Facts:
bagrar bradapak b; bamon bradapak b; besku bradapak a; botres bradapak b; bovis bradapak b; brosku bradapak b; brotru bradapak b
brunar bradapak b; bupu bradapak a; dadin bradapak a; dedres bradapak a; delus bradapak a; dezur bradapak b; divul bradapak a
doga bradapak a; dravigra bradapak a; dregos bradapak b; dretun bradapak a; drezil bradapak b; driflozon bradapak a; drofano bradapak a
drubra bradapak a; duze bradapak b; duzis bradapak a; farun bradapak a; fegu bradapak b; fele bradapak a; festem bradapak b
fezin bradapak b; fizi bradapak b; flabo bradapak a; flabrom bradapak b; flatris bradapak a; flebin bradapak b; flefi bradapak a
flifar bradapak a; fliplim bradapak b; flisures bradapak a; flolum bradapak b; flupas bradapak a; folen bradapak a; fostok bradapak b
fuvil bradapak a; gaklor bradapak a; geplek bradapak a; getrir bradapak b; gigratro bradapak a; giklok bradapak a; gizamel bradapak b
grabrar bradapak a; grastepir bradapak a; gribron bradapak b; grigrisun bradapak a; gripak bradapak b; grodu bradapak a; grurer bradapak a
gugon bradapak a; guplukil bradapak a; kidrono bradapak b; kimil bradapak a; kistobrik bradapak b; klako bradapak a; klezok bradapak a
klibril bradapak a; kliflogur bradapak b; kliska bradapak a; kliston bradapak b; klosal bradapak b; klunama bradapak a; koro bradapak b
labasti bradapak b; lamik bradapak a; lasta bradapak b; listapom bradapak a; lodovom bradapak a; lofak bradapak b; logram bradapak a
lopos bradapak b; lufudror bradapak b; lutrem bradapak b; mekaru bradapak a; mika bradapak b; mivel bradapak a; moga bradapak b
mumutron bradapak a; mutru bradapak a; natri bradapak a; nezulu bradapak b; nibron bradapak a; noto bradapak a; nuvidol bradapak a
pebrul bradapak b; plizom bradapak b; plotro bradapak b; pobrol bradapak b; pokos bradapak b; reli bradapak b; robi bradapak a
rodir bradapak b; ruklorun bradapak b; seba bradapak a; serel bradapak a; sipa bradapak b; skabron bradapak a; skadu bradapak b
skasor bradapak b; skavin bradapak a; skedas bradapak b; skeleklir bradapak a; soflu bradapak b; soklem bradapak a; stato bradapak a
stido bradapak a; stistom bradapak a; stokil bradapak b; studride bradapak b; stugrom bradapak b; stume bradapak a; stuzo bradapak b
tesik bradapak a; teve bradapak b; tinan bradapak a; tisas bradapak a; tobol bradapak a; tovinos bradapak a; trame bradapak b
trasko bradapak a; travestek bradapak a; tremis bradapak a; trenas bradapak b; trikul bradapak a; tripli bradapak a; trirem bradapak a
tritril bradapak b; trogis bradapak b; troper bradapak b; troskir bradapak b; trudin bradapak a; trutridrir bradapak b; tukir bradapak a
tutol bradapak a; vaplar bradapak a; vema bradapak a; vogosok bradapak b; vulel bradapak b; zeflan bradapak b; zibror bradapak a
zitir bradapak b; zodra bradapak b; zosta bradapak b; zupla bradapak b; bagrar klugri dadin; bovis klugri lutrem; bovis klugri flupas
brosku klugri bagrar; brosku klugri driflozon; dadin klugri noto; doga klugri besku; dregos klugri noto; dregos klugri brotru; dretun klugri tisas
drezil klugri noto; drezil klugri travestek; drezil klugri plotro; driflozon klugri mika; drubra klugri dregos; drubra klugri fizi; fezin klugri soflu
fezin klugri klunama; fezin klugri tisas; fizi klugri doga; fizi klugri natri; fizi klugri getrir; flabrom klugri bagrar; flabrom klugri klunama
flabrom klugri nezulu; flatris klugri flabrom; flefi klugri besku; flifar klugri getrir; flupas klugri drubra; flupas klugri soklem; flupas klugri seba
getrir klugri farun; getrir klugri doga; giklok klugri noto; grodu klugri soklem; grodu klugri lodovom; grodu klugri nezulu; kistobrik klugri plotro
klako klugri noto; klako klugri studride; klezok klugri nezulu; klosal klugri nibron; klosal klugri noto; klosal klugri lutrem; klosal klugri kidrono
klunama klugri farun; klunama klugri noto; klunama klugri lofak; koro klugri trirem; lasta klugri mutru; lasta klugri robi; lodovom klugri brotru
lutrem klugri farun; mika klugri besku; mumutron klugri dregos; mumutron klugri lutrem; mutru klugri trirem; mutru klugri bagrar; mutru klugri tritril
natri klugri dadin; natri klugri doga; nibron klugri getrir; nibron klugri lofak; plizom klugri flifar; plizom klugri besku; plizom klugri studride
plotro klugri doga; robi klugri koro; seba klugri flifar; seba klugri besku; skadu klugri flefi; skadu klugri tisas; skedas klugri dadin
skedas klugri besku; skedas klugri nezulu; soklem klugri flifar; soklem klugri noto; soklem klugri tisas; soklem klugri nezulu; stato klugri dadin
stato klugri farun; stato klugri dretun; stido klugri dadin; stistom klugri klunama; studride klugri koro; studride klugri brotru; teve klugri stido
tisas klugri noto; tovinos klugri klibril; tovinos klugri nezulu; trame klugri dadin; trasko klugri farun; trasko klugri mika; travestek klugri lutrem
trirem klugri noto; tritril klugri farun; tritril klugri flifar; tritril klugri doga; tritril klugri brotru; trogis klugri klunama; trogis klugri brotru
trogis klugri lamik; troper klugri noto; zibror klugri dadin; zibror klugri zodra; zodra klugri besku; bamon vudrolel mivel; brunar vudrolel tutol
brunar vudrolel reli; brunar vudrolel trame; brunar vudrolel kliflogur; bupu vudrolel zitir; bupu vudrolel trudin; dedres vudrolel delus; dravigra vudrolel grabrar
dravigra vudrolel lofak; dretun vudrolel logram; dretun vudrolel kimil; festem vudrolel flabrom; festem vudrolel fegu; flebin vudrolel mivel; flebin vudrolel zosta
flebin vudrolel serel; flefi vudrolel vogosok; flefi vudrolel troskir; flefi vudrolel logram; flefi vudrolel tesik; fliplim vudrolel ruklorun; fliplim vudrolel tukir
fliplim vudrolel trudin; fliplim vudrolel flabo; fliplim vudrolel klezok; flolum vudrolel tripli; flolum vudrolel delus; flolum vudrolel troper; folen vudrolel farun
folen vudrolel zeflan; folen vudrolel tobol; folen vudrolel grigrisun; folen vudrolel kimil; fostok vudrolel labasti; fostok vudrolel gigratro; fostok vudrolel reli
fostok vudrolel stuzo; fostok vudrolel trasko; gaklor vudrolel gugon; gaklor vudrolel skeleklir; gaklor vudrolel kistobrik; gaklor vudrolel mika; gaklor vudrolel drezil
gizamel vudrolel stugrom; gizamel vudrolel lufudror; gizamel vudrolel trutridrir; grodu vudrolel brosku; grurer vudrolel duze; grurer vudrolel pebrul; grurer vudrolel listapom
guplukil vudrolel fele; kidrono vudrolel trudin; kidrono vudrolel bovis; kliston vudrolel dadin; kliston vudrolel geplek; kliston vudrolel stuzo; lamik vudrolel brosku
lamik vudrolel zosta; moga vudrolel tovinos; natri vudrolel tripli; natri vudrolel pobrol; natri vudrolel gripak; natri vudrolel logram; natri vudrolel trutridrir
natri vudrolel botres; nezulu vudrolel tripli; nezulu vudrolel flisures; nezulu vudrolel dezur; nibron vudrolel drofano; nibron vudrolel soklem; nibron vudrolel vema
nibron vudrolel gigratro; nibron vudrolel mekaru; nibron vudrolel kliflogur; nuvidol vudrolel grigrisun; nuvidol vudrolel lutrem; plizom vudrolel fuvil; plizom vudrolel lodovom
plizom vudrolel gigratro; plizom vudrolel fele; plotro vudrolel lasta; plotro vudrolel zosta; rodir vudrolel pebrul; rodir vudrolel bagrar; seba vudrolel drofano
seba vudrolel koro; seba vudrolel trenas; seba vudrolel mekaru; seba vudrolel tremis; skabron vudrolel lopos; skadu vudrolel drofano; skadu vudrolel trame
skasor vudrolel bagrar; soflu vudrolel stokil; soflu vudrolel skavin; soflu vudrolel sipa; soflu vudrolel stume; stistom vudrolel pokos; studride vudrolel gigratro
studride vudrolel grastepir; teve vudrolel duzis; teve vudrolel bagrar; tinan vudrolel bagrar; tinan vudrolel tukir; tinan vudrolel lopos; tinan vudrolel vaplar
tisas vudrolel kliska; tisas vudrolel klibril; tisas vudrolel stume; tisas vudrolel trikul; tisas vudrolel bovis; trirem vudrolel troskir; trirem vudrolel gribron
tritril vudrolel gugon; tritril vudrolel delus; vulel vudrolel divul; vulel vudrolel troskir; vulel vudrolel mumutron; zupla vudrolel bovis

Known rows:
[ -3   5 -20  -5  -7  -3  11   3   4   2   1   0  13  -1 -21   2  -9  -7
   3   0   0 -16   1   8  -9  10   1] -> mika
[ -3   4 -10   2  -5  -3   8  -2   2  -3  -3   0  17   1 -17   3  -8  -7
   6  -3  -1 -13  -4   7  -6  12   0] -> zodra
[ -4   7   8   5   4   0  11  -6  -5   1   2   0  -3  -2   1  -1   1 -14
   2  -6  -5   7  10  -4  14  -4   9] -> stido
[ -1   0  -9   6   1   3   7 -10   3  -1  -1  -7  19   4  -8   8  -5 -21
  19   0   5 -13  -1   8  -1  18  -1] -> skedas
[ -8  13  10   8   2   2  -9  -5  -1   4   0   3 -11  -2   7  -1   5   3
 -16   6  23   3   1  -3  -3  -5   2] -> nibron
[  0  -5 -13  -7  -2   6 -10  -7   2  -2   0 -14   5   9  -9  -2  -7 -14
 -11  -2   6 -27  -4   1  -5  10   0] -> dregos
[  2   3   2  -3   1   0   8   7   1   6   5   6 -10  -8   6  -2   5   4
   3   2  -3  23  10  -2   4 -11   2] -> gugon
[  0   5   8  -5   2   1   6   6  -1   5   5   8 -13  -8   9   0   1   8
   1   4  -1  24   6  -3   5  -6   0] -> dedres
[  4  -9  -1 -12  -4  -2   0   3   4  -3   1  -2   2   3  -3   1  -7  -4
  10   1 -12  -8  -5   4  -8   9  -7] -> botres
[  1   2  11   6   3  -4   4   4  -6   1   1   7  -6  -6  10   1   3  24
 -17   3   4  23   0  -5  11  -3   3] -> tinan
[ 4 -1  7  7  2 -6  5  4 -3  1  1  5 -2 -5  9 -3  8 17 -8  1  0 18  5 -3
  8 -9  6] -> tukir
[  0   5  15   8   1  -5  -1   3   0   2   1   6  -9  -2   4  -1  11   4
   5   0  -3   7   3  -4   3 -15   2] -> mekaru
[  1  -3   6  -2  -5   0  -8   3   1  -2   3  -2  -2   6 -10   8  -2   2
   3   0  -4 -16 -14   2  -4  10  -9] -> fostok
[  3 -10 -15  -6  -6   5  -7   5   4  -4  -4  -4  11   3 -13   2  -1   2
  14  -5  -9   5  -5   1  -1   1 -11] -> zosta
[  6 -10  -8   0  -4  -4  -3   4   0  -4   4  -5   8   3  -7   1  -2   9
  -2  -1  -7  -7  -9   4  -2   9  -2] -> ruklorun
[  0   0  14   1   4  -3   3   2  -1  -1  -4   9  -6  -5  13  -4   3   6
   5   1  -6  18   4  -4   1 -11   0] -> tobol
[  0   1   0   1   2   4   1   5  -1   0  -5   7  -2  -6   4  -2   7   9
   8  -2  -3  30   7  -5   7 -17  -3] -> mivel

Rows:
No name comes twice in this set of rows, the named rows included.
[  3  -5 -15   0   2   7  -1  -8   3   1  -1 -10  13   8  -6   6  -5 -16
  11  -1   4 -37  -1   5  -3  12   0] | flabrom
[ -6   2 -19  -5  -6   4  -4   1   1  -4  -7  -3  15   1 -19   1 -10   0
  -4  -4   4   1  -5   3  -6   9  -7] | plotro
[-9 18  9 14  2 -2  4 -4 -2  4 -4  9 -1 -5  2  2  3  3 -3  5 19  5  4  0
 -2 -4  4] | seba
[ -2  -5 -16 -11  -5   0 -11  -3   3  -5  -6  -7   7   8  -8  -7 -10  -5
 -14   0   5 -29  -5   1 -16   4  -2] | lutrem
[  2   0 -28 -15   2   5   8   4  -1   5  -8   2   2  10 -12   7 -19   2
  -4  -3  -5 -89  -3   3  -9   3   5] | nezulu
[-3  3  9  1  4  2  3 -4 -4  1  3 -3 -9 -1  5 -4  3 -9 -7 -4 -2 14  7 -6
 12 -6  7] | robi
[-5  8  2  5  3  1  0 -5 -1  2 -3  0 -2 -4  8 -5  3 -2 -9  3 14 16  8 -2
  2 -6  5] | drubra
[ -4   2 -18  -2  -6  -1  -4  -2   3  -3  -5  -4  12   3 -14  -3  -9  -1
 -12   2  11 -16  -4   5 -15   9  -2] | getrir
[  1  -4   2  -3  -5   1  -7   3   1  -2   3  -2   0   5 -10   6  -3   2
   3   0  -5 -12 -13   2  -4   9  -8] | kliston
[  0  -8  -8  -3  -3   8  -6  -8   3  -5   2 -15  13   5 -10   3  -1 -20
  12  -5  -3  14  -2   1   5  13  -8] | lasta
[ -2  -2   5   5  -3  -1   1 -10   3  -3   5 -12   9   9 -16   4  -1 -31
  12  -5  -7 -23  -2   4   3  14   1] | trame

The same nodes again, as new rows of numbers:
Known rows:
[ -3  24  11  10 -17   6  18 -56 -17  35 -31  -6 -14   3   7 -39  57 -10
 -48  -1 -17  28  19 -27  20 -38] -> skeleklir
[-14  55  11  16 -19 -17  -2   3 -11  12 -49 -16 -16   7   2 -37  49  -3
 -29  13 -66   8   8 -22   0 -16] -> mutru
[ -1  46  20  26  -2 -64   6  54 -11  -4  -8   2   9  30   4 -54  38   9
 -17 -14  10 -14 -12  -7   6  41] -> lasta
[  9   9  19  11  -7 -28 -44 -35  28  -7  18  25  13  22   3 -29  26   7
 -26 -34  27  14  12 -13 -22  34] -> fliplim
[  3  25  12  13 -24   0 -18 -68 -10  49 -32   1  -9  -1  -4 -39  50   2
 -42   4 -30  29  21 -34  -1 -40] -> flabo
[  3  30  11   0  -8 -12   3 -42   1  50 -31   1 -16  -2   0 -40  62 -16
 -43   2 -20  48  15 -29 -12 -45] -> vema
[ -5  26  11 -13   7  11 -37   0  19  -3 -47   0 -21   6  -9 -30  64 -17
 -36  14 -53  20  30 -12 -29 -21] -> nibron
[-20  40   8   9 -10   1 -11 -47 -15  14 -25  -9 -14 -11   0 -15  63  -7
 -26   6 -43   9  17 -32   1 -35] -> stido
[  0  28  12   6 -12  -1   0 -47   4  24 -30   4 -15  -3   4 -36  54 -16
 -44  -1 -30  35  19 -28 -19 -39] -> guplukil
[ -7  18  15   1  14 -27  -8  54  29 -18 -14  18  13  44 -17 -31  55  20
 -24 -23  19  -8   3 -16   7  28] -> fezin
[  0  24  11  12 -21  10 -16 -66   3  21 -28   9 -10  -2   2 -35  40  -3
 -43   1 -37  21  23 -31 -21 -36] -> bupu
[ 12   7  14  -4   3 -25 -53 -12  20  12   1  28  10  20 -12 -20  33   2
 -27  -8  20 -24  22   6 -11  60] -> kidrono
[ -1  25  11   9 -19   8  25 -53 -17  40 -36  -9 -13   2   4 -32  60  -7
 -49  -1 -15  34  16 -28  33 -34] -> delus
[ 10  13  18   1   4 -39 -19 -13  29  -6  16  23   9  18   6 -35  41 -10
 -28 -34  37  21   5 -10 -21  27] -> kliston
[-20  36   3  -2 -10 -18   0  -5   5  36 -52  -4 -16  15 -13 -29  68  -7
 -38   4 -45  15  18 -22  -8 -27] -> lodovom
[ -1  24  10  10 -19   6  24 -55 -17  41 -33  -8 -15   5   7 -36  57  -8
 -49  -3 -15  29  18 -26  29 -34] -> gugon
[-14  33   5   2 -13 -10 -25 -47 -26  27 -38 -10 -16 -12  -9 -13  67 -18
 -31  13 -52  -7  28 -15   1  -8] -> flifar

Rows:
No name comes twice in this set of rows, the named rows included.
[ -9  30  12   0   2  18 -18  -6 -12   6 -48  -5 -13  -1 -13 -26  67   0
 -32  19 -48   1  22 -26   9 -29] | flupas
[ 13  16  16   6  -2 -26 -19 -29  25  15  20  31  14  20   3 -32  24   4
 -28 -25  36  -2   4 -12 -14  28] | zupla
[ -9  38  13   0  -6  27 -17 -36   7 -34 -38  -9 -14 -23   4   0  55 -16
 -29  10 -61   6  19 -26  12  -6] | natri
[  1  36  14  -1   1 -62 -32  36  31  -5  -6   8   2  30   2 -32  37  -8
 -19 -22   5   2   4   7 -20  62] | studride
[ -3  24  16   2   8 -37  -9  65  28 -14 -20  15  12  47 -14 -37  48  21
 -25 -21   9  -7   0  -9   5  39] | trogis
[ -5   9   6  -2   2 -32 -18  -6  31   1   8  35  11  31  -9 -14  37  -1
 -29 -28  22 -34  15  -1 -22  44] | soflu
[  3  24  14  -1  -4  10 -25 -17 -17  21 -53  -4 -14  -7 -13 -34  62 -11
 -40  24 -43   5  30 -16   6 -14] | travestek
[  4   7  20  19   4 -41  -1  -5  -6 -22  18  22  12  15   5 -44  45 -14
 -30 -30  39 -11   8 -12 -19  22] | flebin
[  8  22  21   0  18 -21 -40  16   2  -8   1   7   9  11  -7 -20  51   5
 -11  -7  23 -10   7  -7  13  44] | fizi
[ 13  19  23  -5  21 -15 -27  69  21 -17 -19  15  13  32 -17 -37  50  15
 -23  -3  14  -7   6  -5  14  44] | klosal
[-11  39  17  19  10 -49   7  32 -13  -7  12   3  11  20   1 -36  56  13
  -7 -20  26 -17 -11 -21  15  21] | brosku
[ -3  16   7   4 -10 -73 -32  -9   1  27  -5  11   6  19 -11 -13  48 -16
 -28 -22  18 -26  18  12  -4  75] | brotru

The same nodes again, as new rows of numbers:
Known rows:
[ -9  12  -6   0  10  59  -2   1  46   0  13 -18  -2  13  12] -> flefi
[  6  18   4  13 -13  45   9 -10  28  13  11   3  44   4  -5] -> logram
[  9  -9   1  10  -3  53 -15 -16  35   0  21   4  23   6  10] -> driflozon
[-19   3   8 -23 -15 -21 -35 -20 -57  -8 -15 -19   4  11  49] -> skedas
[ 12   0   2  27 -23  40   6 -10  25   4  38  -1  40   3   6] -> skavin
[  3  19   0   3 -14  50   7 -10  28  19  29  -1  35 -15   2] -> folen
[ 19  26   0  14 -16  47   1  -5  34  10  16  16  46  -4   6] -> farun
[ 12  33  -7 -11 -27 -26 -56   1 -37 -31 -18  19  16 -11  55] -> getrir
[  2  19 -11  -6 -19 -37 -16 -24 -68  -3 -14  -9  29 -12  29] -> labasti
[ 13  -1 -10  21  -6  40  11 -24  24  10  17   4  44  -8   5] -> grastepir
[ -5  28   0 -13 -30 -33 -19 -11 -64  -3 -18 -11  28 -10  20] -> lufudror
[  0  17  -3 -11 -39 -36 -22 -10 -63 -11  13 -19  26 -10  32] -> zupla
[ 22  -4  10  29 -11  47   7  -9  19  24  18   5  37  -7   6] -> serel
[ 13   0 -10  22  -5  40  10 -24  25  13  19   4  44  -7   4] -> tutol
[ 13 -16   2   8  -5  57 -20 -23  27  -1  25   9  27   7   1] -> robi
[ 10 -12   4   6  -7  53 -19 -18  34  -3  28  12  27  -1   6] -> stistom
[ -1  -1   9 -25 -21 -17 -49 -34 -74 -11  -8  -7  15  11  26] -> flabrom

Rows:
No name comes twice in this set of rows, the named rows included.
[-15   4  -5  -5 -11 -25 -35  -2 -44 -24 -36 -29 -15  12  35] | mika
[  9   9   3 -13 -28 -29 -47 -15 -59 -31   4  -2  20  15  33] | bovis
[-18  -4  19 -24 -10 -56 -27  -6 -42 -22 -14  16  12  -5  19] | troper
[ 14  16  11   1 -24 -32 -19 -10 -78  11 -16  -9  24  -8  30] | zosta
[-10  -4  14 -15 -17 -46 -38  -9 -43 -23 -17  11  11  -6  25] | drezil
[ -4  -5   4 -34 -23 -27 -42 -13 -53 -10 -10 -10  23  -5  44] | teve
[  2   5   4  20 -19  44   6 -12  33  10   4   5  43  -3  -6] | tripli
[ -7  22   2 -11 -32 -34 -21 -12 -61  -3 -22 -10  27 -10  20] | dezur
[  4 -13  17  12   5  14  19  -1  43  10  33  20  38 -11  -2] | noto
[  6   6  -7  20   6  54 -10   8  56  -8   5  -7   5  12  33] | doga
[ 10  -1   2  17 -15  45   5 -12  28  15  27  -1  38 -16   6] | dravigra
[-19 -15  27   4 -13  55  -9 -30  42  18  18  12  38  11  39] | stido
[-20   8  11 -17 -16 -29 -29 -41 -57  -4 -20   4  26   8  59] | trame
[ -3  -8  -1  20 -25  43   2 -12  38  13  22  -4  33 -24  -1] | gaklor
[ 15 -15  12  11  -5  60 -19 -21  20  12  27   6  19   1   6] | grodu

